What each symbol does to the nodes:
Bof i Fef
Bof a Fus
Bof d Der
Bof e Bas
Bof t Siv
Bof k Nur
Fon i Von
Fon a Vub
Fon d Teb
Fon e Sev
Fon t Doz
Fon k Buz
Las i Daf
Las a Zup
Las d Kul
Las e Teb
Las t Bas
Las k Vel
Vub i Fon
Vub a Doz
Vub d Buz
Vub e Lod
Vub t Pup
Vub k Tuv
Kul i Mos
Kul a Vel
Kul d Kol
Kul e Daf
Kul t Fef
Kul k Ror
Vum i Lok
Vum a Lus
Vum d Nos
Vum e Mis
Vum t Bov
Vum k Tar
Fus i Bof
Fus a Siv
Fus d Nur
Fus e Zem
Fus t Nog
Fus k Dat
Zem i Bas
Zem a Vir
Zem d Bof
Zem e Far
Zem t Bos
Zem k Fus
Zup i Las
Zup a Bas
Zup d Vel
Zup e Buz
Zup t Zem
Zup k Fef
Vel i Kul
Vel a Fef
Vel d Ror
Vel e Las
Vel t Bof
Vel k Ged
Tar i Nos
Tar a Div
Tar d Fur
Tar e Vum
Tar t Mub
Tar k Lum
Vab i Kof
Vab a Kal
Vab d Sif
Vab e Mub
Vab t Gil
Vab k Rog
Gil i Kal
Gil a Tuk
Gil d Dad
Gil e Tiv
Gil t Nos
Gil k Mak
Kol i Bam
Kol a Ror
Kol d Lir
Kol e Mos
Kol t Ged
Kol k Lep
Vul i Ket
Vul a Fub
Vul d Les
Vul e Dus
Vul t Bon
Vul k Rem
Fub i Vul
Fub a Bon
Fub d Rem
Fub e Tul
Fub t Fid
Fub k Feb
Duf i Lam
Duf a Sev
Duf d Fal
Duf e Mak
Duf t Lod
Duf k Von
Bos i Vir
Bos a Pes
Bos d Siv
Bos e Vof
Bos t Teb
Bos k Nog
Zus i Mub
Zus a Tiv
Zus d Vab
Zus e Dep
Zus t Gud
Zus k Kal
Gud i Tiv
Gud a Lok
Gud d Gil
Gud e Rem
Gud t Vum
Gud k Tuk
Lir i Fid
Lir a Lep
Lir d Rut
Lir e Bam
Lir t Dap
Lir k Bev
Pip i Mus
Pip a Bam
Pip d Bon
Pip e Dat
Pip t Kol
Pip k Fid
Tuv i Buz
Tuv a Far
Tuv d Zup
Tuv e Vub
Tuv t Naz
Tuv k Bas
Det i Pup
Det a Lam
Det d Naz
Det e Rog
Det t Duf
Det k Vof
Ged i Ror
Ged a Der
Ged d Dap
Ged e Vel
Ged t Nur
Ged k Dus
Bam i Pip
Bam a Kol
Bam d Fid
Bam e Paf
Bam t Ror
Bam k Lir
Mus i Tul
Mus a Pip
Mus d Fub
Mus e Nur
Mus t Bam
Mus k Bon
Mis i Feb
Mis a Rut
Mis d Lok
Mis e Bon
Mis t Bev
Mis k Vum
Sev i Duf
Sev a Lod
Sev d Von
Sev e Fis
Sev t Mep
Sev k Fon
Ror i Kol
Ror a Ged
Ror d Lep
Ror e Kul
Ror t Der
Ror k Dap
Vog i Bev
Vog a Ket
Vog d Bov
Vog e Lep
Vog t Vul
Vog k Dep
Fef i Vel
Fef a Bof
Fef d Ged
Fef e Zup
Fef t Fus
Fef k Der
Lok i Gud
Lok a Vum
Lok d Tuk
Lok e Feb
Lok t Lus
Lok k Nos
Dat i Nur
Dat a Paf
Dat d Mus
Dat e Fus
Dat t Mos
Dat k Pip
Div i Tar
Div a Mub
Div d Lum
Div e Lus
Div t Zus
Div k Kof
Tul i Dus
Tul a Mus
Tul d Vul
Tul e Der
Tul t Pip
Tul k Fub
Bon i Fub
Bon a Fid
Bon d Feb
Bon e Mus
Bon t Lir
Bon k Mis
Dad i Rog
Dad a Mak
Dad d Det
Dad e Kal
Dad t Fis
Dad k Lam
Daf i Nog
Daf a Las
Daf d Mos
Daf e Pes
Daf t Zup
Daf k Kul
Lum i Fur
Lum a Kof
Lum d Lod
Lum e Tar
Lum t Vab
Lum k Mep
Naz i Far
Naz a Vof
Naz d Zem
Naz e Pup
Naz t Fal
Naz k Vir
Mep i Lod
Mep a Sif
Mep d Vub
Mep e Lum
Mep t Rog
Mep k Doz
Bov i Lus
Bov a Dep
Bov d Div
Bov e Bev
Bov t Les
Bov k Mub
Fis i Mak
Fis a Fur
Fis d Duf
Fis e Tuk
Fis t Lum
Fis k Sev
Von i Fal
Von a Fon
Von d Pes
Von e Duf
Von t Vub
Von k Teb
Siv i Fus
Siv a Nog
Siv d Dat
Siv e Vir
Siv t Daf
Siv k Paf
Vir i Zem
Vir a Bos
Vir d Fus
Vir e Naz
Vir t Pes
Vir k Siv
Nog i Siv
Nog a Daf
Nog d Paf
Nog e Bos
Nog t Las
Nog k Mos
Mub i Div
Mub a Zus
Mub d Kof
Mub e Bov
Mub t Tiv
Mub k Vab
Les i Dep
Les a Rem
Les d Zus
Les e Ket
Les t Feb
Les k Tiv
Far i Tuv
Far a Naz
Far d Bas
Far e Doz
Far t Vof
Far k Zem
Dap i Lep
Dap a Dus
Dap d Vog
Dap e Ror
Dap t Tul
Dap k Ket
Doz i Vub
Doz a Pup
Doz d Tuv
Doz e Mep
Doz t Det
Doz k Far
Buz i Teb
Buz a Tuv
Buz d Las
Buz e Fon
Buz t Far
Buz k Zup
Rut i Mis
Rut a Bev
Rut d Vum
Rut e Fid
Rut t Vog
Rut k Lus
Vof i Naz
Vof a Fal
Vof d Vir
Vof e Det
Vof t Von
Vof k Bos
Der i Ged
Der a Nur
Der d Dus
Der e Fef
Der t Dat
Der k Tul
Nos i Tuk
Nos a Tar
Nos d Fis
Nos e Lok
Nos t Div
Nos k Fur
Fal i Vof
Fal a Von
Fal d Bos
Fal e Lam
Fal t Fon
Fal k Pes
Dep i Bov
Dep a Les
Dep d Mub
Dep e Vog
Dep t Rem
Dep k Zus
Nur i Der
Nur a Dat
Nur d Tul
Nur e Bof
Nur t Paf
Nur k Mus
Dus i Dap
Dus a Tul
Dus d Ket
Dus e Ged
Dus t Mus
Dus k Vul
Tuk i Gil
Tuk a Nos
Tuk d Mak
Tuk e Gud
Tuk t Tar
Tuk k Fis
Mos i Paf
Mos a Kul
Mos d Bam
Mos e Nog
Mos t Vel
Mos k Kol
Fid i Bon
Fid a Lir
Fid d Mis
Fid e Pip
Fid t Lep
Fid k Rut
Bas i Zup
Bas a Zem
Bas d Fef
Bas e Tuv
Bas t Vir
Bas k Bof
Sif i Mep
Sif a Rog
Sif d Doz
Sif e Kof
Sif t Dad
Sif k Pup
Lam i Det
Lam a Duf
Lam d Vof
Lam e Dad
Lam t Sev
Lam k Fal
Lep i Lir
Lep a Dap
Lep d Bev
Lep e Kol
Lep t Dus
Lep k Vog
Fur i Fis
Fur a Lum
Fur d Sev
Fur e Nos
Fur t Kof
Fur k Lod
Kal i Vab
Kal a Gil
Kal d Rog
Kal e Zus
Kal t Tuk
Kal k Dad
Rem i Les
Rem a Feb
Rem d Tiv
Rem e Vul
Rem t Mis
Rem k Gud
Pup i Doz
Pup a Det
Pup d Far
Pup e Sif
Pup t Lam
Pup k Naz
Kof i Lum
Kof a Vab
Kof d Mep
Kof e Div
Kof t Kal
Kof k Sif
Pes i Bos
Pes a Teb
Pes d Nog
Pes e Fal
Pes t Buz
Pes k Daf
Ket i Vog
Ket a Vul
Ket d Dep
Ket e Dap
Ket t Fub
Ket k Les
Bev i Rut
Bev a Vog
Bev d Lus
Bev e Lir
Bev t Ket
Bev k Bov
Feb i Rem
Feb a Mis
Feb d Gud
Feb e Fub
Feb t Rut
Feb k Lok
Teb i Pes
Teb a Buz
Teb d Daf
Teb e Von
Teb t Tuv
Teb k Las
Rog i Sif
Rog a Dad
Rog d Pup
Rog e Vab
Rog t Mak
Rog k Det
Lod i Sev
Lod a Mep
Lod d Fon
Lod e Fur
Lod t Sif
Lod k Vub
Mak i Dad
Mak a Fis
Mak d Lam
Mak e Gil
Mak t Fur
Mak k Duf
Tiv i Zus
Tiv a Gud
Tiv d Kal
Tiv e Les
Tiv t Lok
Tiv k Gil
Paf i Dat
Paf a Mos
Paf d Pip
Paf e Siv
Paf t Kul
Paf k Bam
Lus i Vum
Lus a Bov
Lus d Tar
Lus e Rut
Lus t Dep
Lus k Div

In the rows, 1.50 stands for zero.

Named rows; a name shown again gets a slightly different row:
Ket -> 1.23 1.31 2.11 1.66 1.70 2.34 2.10 1.75 1.20 1.54 1.23 2.06 0.57 1.57 0.65 1.27 1.82 1.95 1.21 1.34 0.81 1.83 1.94 1.68 1.50 1.96 1.96 1.22
Bev -> 1.19 1.37 2.19 1.64 1.66 2.34 2.18 1.71 1.17 1.53 1.18 1.94 0.75 1.58 0.56 1.33 1.75 2.00 1.18 1.37 0.72 1.78 2.00 1.64 1.50 1.88 1.85 1.20
Las -> 1.86 1.27 0.76 1.63 1.65 1.02 0.77 1.70 1.84 1.53 1.85 1.92 0.80 1.40 2.55 1.36 1.74 0.94 1.86 1.39 2.34 1.77 0.96 1.62 1.51 1.83 1.84 1.83
Lam -> 1.64 1.80 1.18 1.25 1.21 0.81 1.19 1.17 1.67 1.46 1.66 0.71 2.82 1.48 1.94 1.79 1.05 1.28 1.65 1.75 1.87 1.01 1.27 1.27 1.51 0.84 0.85 1.64
Bov -> 1.10 1.59 2.32 1.46 1.46 2.23 2.30 1.47 1.12 1.49 1.13 1.43 1.60 1.61 0.33 1.52 1.46 2.10 1.11 1.52 0.58 1.47 2.10 1.48 1.51 1.44 1.44 1.14
Lod -> 1.58 1.84 1.32 1.24 1.19 0.89 1.33 1.13 1.61 1.45 1.57 0.65 2.92 1.47 1.74 1.82 1.01 1.38 1.58 1.77 1.70 0.99 1.37 1.24 1.50 0.79 0.80 1.59
Duf -> 1.61 1.82 1.25 1.26 1.22 0.84 1.24 1.14 1.66 1.45 1.61 0.69 2.88 1.47 1.88 1.80 1.03 1.30 1.63 1.75 1.80 1.02 1.31 1.26 1.51 0.82 0.84 1.62
Bon -> 1.28 1.25 1.96 1.70 1.74 2.29 1.97 1.79 1.26 1.54 1.28 2.18 0.34 1.55 0.84 1.24 1.90 1.86 1.28 1.30 0.95 1.91 1.83 1.71 1.50 2.07 2.06 1.28

Follow the symbols from each start, one at a time.
Answer with the node's row; about right is enough.
1.37 1.19 1.79 1.73 1.79 2.17 1.80 1.87 1.32 1.56 1.36 2.31 0.14 1.53 1.09 1.21 1.97 1.72 1.37 1.25 1.17 1.98 1.72 1.73 1.50 2.16 2.16 1.36
t 1.42 1.17 1.69 1.74 1.78 2.13 1.68 1.88 1.37 1.53 1.42 2.34 0.09 1.52 1.22 1.19 2.00 1.65 1.42 1.24 1.28 2.02 1.64 1.74 1.51 2.22 2.17 1.41
k 1.25 1.26 2.03 1.70 1.73 2.32 2.00 1.80 1.22 1.53 1.27 2.16 0.41 1.56 0.76 1.26 1.88 1.87 1.26 1.28 0.91 1.88 1.87 1.68 1.50 2.04 2.03 1.27
d 1.13 1.48 2.30 1.55 1.56 2.34 2.28 1.56 1.11 1.51 1.15 1.66 1.22 1.58 0.39 1.42 1.61 2.09 1.14 1.45 0.59 1.62 2.08 1.55 1.50 1.62 1.65 1.14
k 1.12 1.72 2.25 1.38 1.36 2.01 2.25 1.33 1.15 1.47 1.14 1.11 2.14 1.58 0.44 1.64 1.29 2.06 1.14 1.63 0.65 1.27 2.05 1.37 1.50 1.19 1.18 1.17
a 1.14 1.67 2.31 1.40 1.38 2.07 2.27 1.37 1.14 1.48 1.15 1.19 2.01 1.58 0.39 1.61 1.33 2.07 1.13 1.60 0.62 1.33 2.05 1.41 1.49 1.24 1.25 1.13
d 1.28 1.84 1.98 1.26 1.24 1.57 1.97 1.17 1.31 1.47 1.28 0.74 2.76 1.55 0.83 1.77 1.06 1.84 1.29 1.76 0.97 1.05 1.84 1.26 1.50 0.88 0.90 1.28
d 1.46 1.87 1.59 1.23 1.21 1.10 1.57 1.10 1.50 1.46 1.45 0.58 2.98 1.50 1.40 1.81 0.98 1.56 1.46 1.77 1.44 0.96 1.55 1.23 1.52 0.77 0.78 1.48
i 1.50 1.86 1.52 1.24 1.18 1.07 1.53 1.10 1.52 1.45 1.48 0.61 2.99 1.49 1.46 1.82 0.99 1.51 1.48 1.75 1.48 0.96 1.52 1.23 1.50 0.78 0.78 1.50
d 1.67 1.77 1.15 1.26 1.23 0.79 1.16 1.16 1.70 1.46 1.67 0.72 2.78 1.45 2.02 1.79 1.06 1.23 1.68 1.73 1.90 1.05 1.24 1.26 1.49 0.85 0.88 1.66
k 1.81 1.64 0.84 1.36 1.33 0.65 0.85 1.28 1.82 1.48 1.79 1.02 2.29 1.42 2.43 1.69 1.24 1.02 1.81 1.66 2.25 1.21 1.04 1.36 1.49 1.12 1.11 1.81
e 1.67 1.79 1.14 1.26 1.23 0.77 1.14 1.17 1.70 1.45 1.67 0.74 2.80 1.47 2.00 1.77 1.05 1.25 1.66 1.75 1.91 1.03 1.23 1.27 1.51 0.85 0.88 1.66
e 1.52 1.86 1.47 1.23 1.19 1.03 1.47 1.10 1.53 1.45 1.51 0.61 2.97 1.50 1.54 1.83 0.99 1.49 1.53 1.77 1.52 0.96 1.47 1.23 1.51 0.77 0.77 1.50
d 1.69 1.76 1.09 1.29 1.24 0.75 1.11 1.17 1.71 1.46 1.69 0.76 2.75 1.44 2.06 1.77 1.06 1.19 1.69 1.74 1.96 1.06 1.20 1.28 1.51 0.88 0.89 1.67
t 1.65 1.81 1.18 1.26 1.23 0.81 1.18 1.14 1.70 1.46 1.64 0.70 2.83 1.47 1.94 1.79 1.04 1.27 1.67 1.74 1.86 1.01 1.27 1.26 1.50 0.85 0.87 1.65
a 1.63 1.81 1.23 1.27 1.21 0.84 1.24 1.12 1.66 1.46 1.64 0.68 2.87 1.46 1.87 1.79 1.02 1.31 1.61 1.77 1.80 1.01 1.32 1.26 1.51 0.83 0.84 1.63
t 1.58 1.83 1.32 1.24 1.20 0.91 1.32 1.11 1.62 1.45 1.58 0.64 2.92 1.47 1.75 1.81 1.01 1.37 1.59 1.75 1.70 0.98 1.38 1.24 1.51 0.80 0.81 1.59
e 1.42 1.87 1.67 1.23 1.19 1.21 1.69 1.11 1.44 1.46 1.43 0.62 2.96 1.52 1.26 1.81 0.99 1.63 1.42 1.77 1.31 0.97 1.62 1.23 1.49 0.77 0.78 1.44
d 1.59 1.84 1.29 1.25 1.20 0.87 1.29 1.14 1.64 1.44 1.61 0.67 2.90 1.47 1.81 1.80 1.01 1.34 1.60 1.76 1.74 0.99 1.35 1.26 1.50 0.82 0.82 1.59
e 1.44 1.86 1.62 1.22 1.19 1.16 1.65 1.10 1.48 1.46 1.43 0.61 2.99 1.51 1.32 1.81 0.99 1.58 1.45 1.79 1.37 0.96 1.58 1.23 1.50 0.77 0.78 1.44
d 1.63 1.83 1.23 1.26 1.21 0.83 1.25 1.14 1.67 1.46 1.62 0.67 2.87 1.48 1.89 1.82 1.03 1.30 1.62 1.74 1.81 1.01 1.31 1.25 1.50 0.82 0.84 1.62
i 1.64 1.79 1.20 1.26 1.22 0.81 1.17 1.13 1.67 1.45 1.64 0.70 2.83 1.48 1.93 1.78 1.05 1.26 1.63 1.76 1.86 1.03 1.27 1.27 1.48 0.85 0.86 1.64
i 1.67 1.78 1.14 1.26 1.24 0.76 1.14 1.16 1.71 1.46 1.67 0.73 2.77 1.45 2.00 1.77 1.05 1.25 1.68 1.73 1.91 1.04 1.23 1.26 1.49 0.87 0.86 1.66
a 1.65 1.79 1.20 1.25 1.21 0.79 1.18 1.15 1.70 1.45 1.64 0.69 2.83 1.46 1.93 1.79 1.03 1.27 1.65 1.75 1.86 1.03 1.27 1.25 1.49 0.84 0.85 1.64
a 1.63 1.80 1.25 1.25 1.21 0.84 1.25 1.15 1.66 1.44 1.62 0.67 2.87 1.48 1.87 1.80 1.03 1.30 1.62 1.76 1.80 0.99 1.31 1.26 1.52 0.80 0.85 1.62
a 1.61 1.82 1.29 1.24 1.21 0.88 1.27 1.13 1.64 1.45 1.61 0.66 2.90 1.46 1.80 1.81 1.02 1.35 1.61 1.76 1.75 0.98 1.36 1.25 1.51 0.81 0.82 1.59
t 1.55 1.85 1.37 1.23 1.20 0.94 1.38 1.13 1.59 1.45 1.54 0.63 2.95 1.49 1.69 1.81 0.99 1.39 1.56 1.77 1.64 0.98 1.40 1.26 1.51 0.78 0.80 1.56
d 1.74 1.73 1.01 1.30 1.27 0.70 1.01 1.20 1.76 1.46 1.73 0.83 2.63 1.46 2.22 1.73 1.11 1.15 1.74 1.70 2.07 1.10 1.14 1.29 1.50 0.95 0.95 1.72
d 1.87 1.51 0.73 1.43 1.42 0.67 0.73 1.41 1.87 1.49 1.86 1.30 1.87 1.40 2.61 1.57 1.38 0.93 1.88 1.56 2.39 1.37 0.94 1.44 1.50 1.34 1.34 1.85
k 1.88 1.31 0.73 1.61 1.61 0.95 0.73 1.64 1.86 1.51 1.86 1.84 0.94 1.41 2.59 1.39 1.68 0.94 1.85 1.40 2.39 1.71 0.96 1.60 1.50 1.78 1.77 1.86
a 1.88 1.34 0.71 1.57 1.60 0.91 0.72 1.61 1.87 1.52 1.87 1.76 1.07 1.42 2.61 1.39 1.66 0.91 1.87 1.42 2.39 1.64 0.94 1.57 1.49 1.71 1.71 1.86
1.87 1.52 0.72 1.43 1.43 0.68 0.73 1.41 1.89 1.48 1.86 1.30 1.83 1.42 2.60 1.56 1.38 0.93 1.87 1.57 2.37 1.37 0.94 1.43 1.51 1.33 1.34 1.85
a 1.85 1.57 0.74 1.41 1.40 0.67 0.77 1.37 1.87 1.49 1.85 1.22 1.98 1.42 2.58 1.60 1.34 0.94 1.87 1.58 2.37 1.32 0.96 1.40 1.51 1.26 1.28 1.84
t 1.83 1.62 0.81 1.37 1.36 0.65 0.83 1.31 1.87 1.48 1.82 1.08 2.20 1.41 2.50 1.65 1.26 0.99 1.81 1.62 2.29 1.24 1.00 1.38 1.50 1.15 1.16 1.82
k 1.89 1.40 0.69 1.53 1.54 0.81 0.70 1.56 1.88 1.52 1.88 1.61 1.32 1.41 2.63 1.46 1.58 0.90 1.88 1.48 2.41 1.57 0.92 1.53 1.50 1.58 1.59 1.88
d 1.78 1.19 0.91 1.70 1.73 1.29 0.91 1.79 1.76 1.54 1.78 2.15 0.41 1.45 2.33 1.27 1.88 1.07 1.78 1.31 2.16 1.87 1.08 1.69 1.48 2.03 2.04 1.77
t 1.82 1.23 0.81 1.66 1.69 1.16 0.83 1.74 1.80 1.53 1.80 2.05 0.59 1.43 2.45 1.31 1.82 1.01 1.81 1.34 2.26 1.83 1.02 1.67 1.51 1.94 1.95 1.81
t 1.85 1.28 0.77 1.61 1.64 1.02 0.76 1.69 1.84 1.53 1.85 1.91 0.80 1.41 2.54 1.36 1.74 0.95 1.85 1.37 2.34 1.76 0.97 1.61 1.50 1.83 1.83 1.83
a 1.84 1.30 0.73 1.61 1.62 0.97 0.74 1.65 1.85 1.51 1.87 1.84 0.92 1.41 2.58 1.37 1.69 0.95 1.87 1.39 2.38 1.71 0.95 1.62 1.50 1.78 1.76 1.84
t 1.89 1.37 0.70 1.56 1.56 0.84 0.70 1.58 1.87 1.50 1.87 1.70 1.20 1.41 2.64 1.43 1.62 0.91 1.89 1.43 2.42 1.61 0.93 1.55 1.49 1.66 1.68 1.87
t 1.87 1.43 0.69 1.52 1.50 0.75 0.68 1.52 1.88 1.51 1.88 1.52 1.45 1.42 2.65 1.50 1.52 0.90 1.88 1.49 2.43 1.51 0.92 1.51 1.51 1.53 1.52 1.87
i 1.88 1.40 0.68 1.55 1.54 0.79 0.68 1.56 1.87 1.50 1.87 1.60 1.32 1.41 2.65 1.47 1.57 0.92 1.88 1.47 2.41 1.56 0.93 1.51 1.49 1.59 1.59 1.86
i 1.87 1.36 0.68 1.56 1.57 0.85 0.69 1.58 1.88 1.52 1.88 1.70 1.19 1.42 2.63 1.43 1.61 0.92 1.87 1.44 2.41 1.62 0.92 1.55 1.51 1.66 1.65 1.87
e 1.84 1.58 0.77 1.40 1.39 0.64 0.78 1.34 1.86 1.48 1.83 1.15 2.10 1.42 2.53 1.62 1.30 0.97 1.84 1.60 2.34 1.29 0.99 1.39 1.50 1.21 1.20 1.84
a 1.83 1.62 0.81 1.37 1.36 0.65 0.81 1.30 1.85 1.47 1.81 1.07 2.21 1.43 2.49 1.66 1.27 0.99 1.83 1.64 2.27 1.26 1.01 1.37 1.50 1.15 1.18 1.82
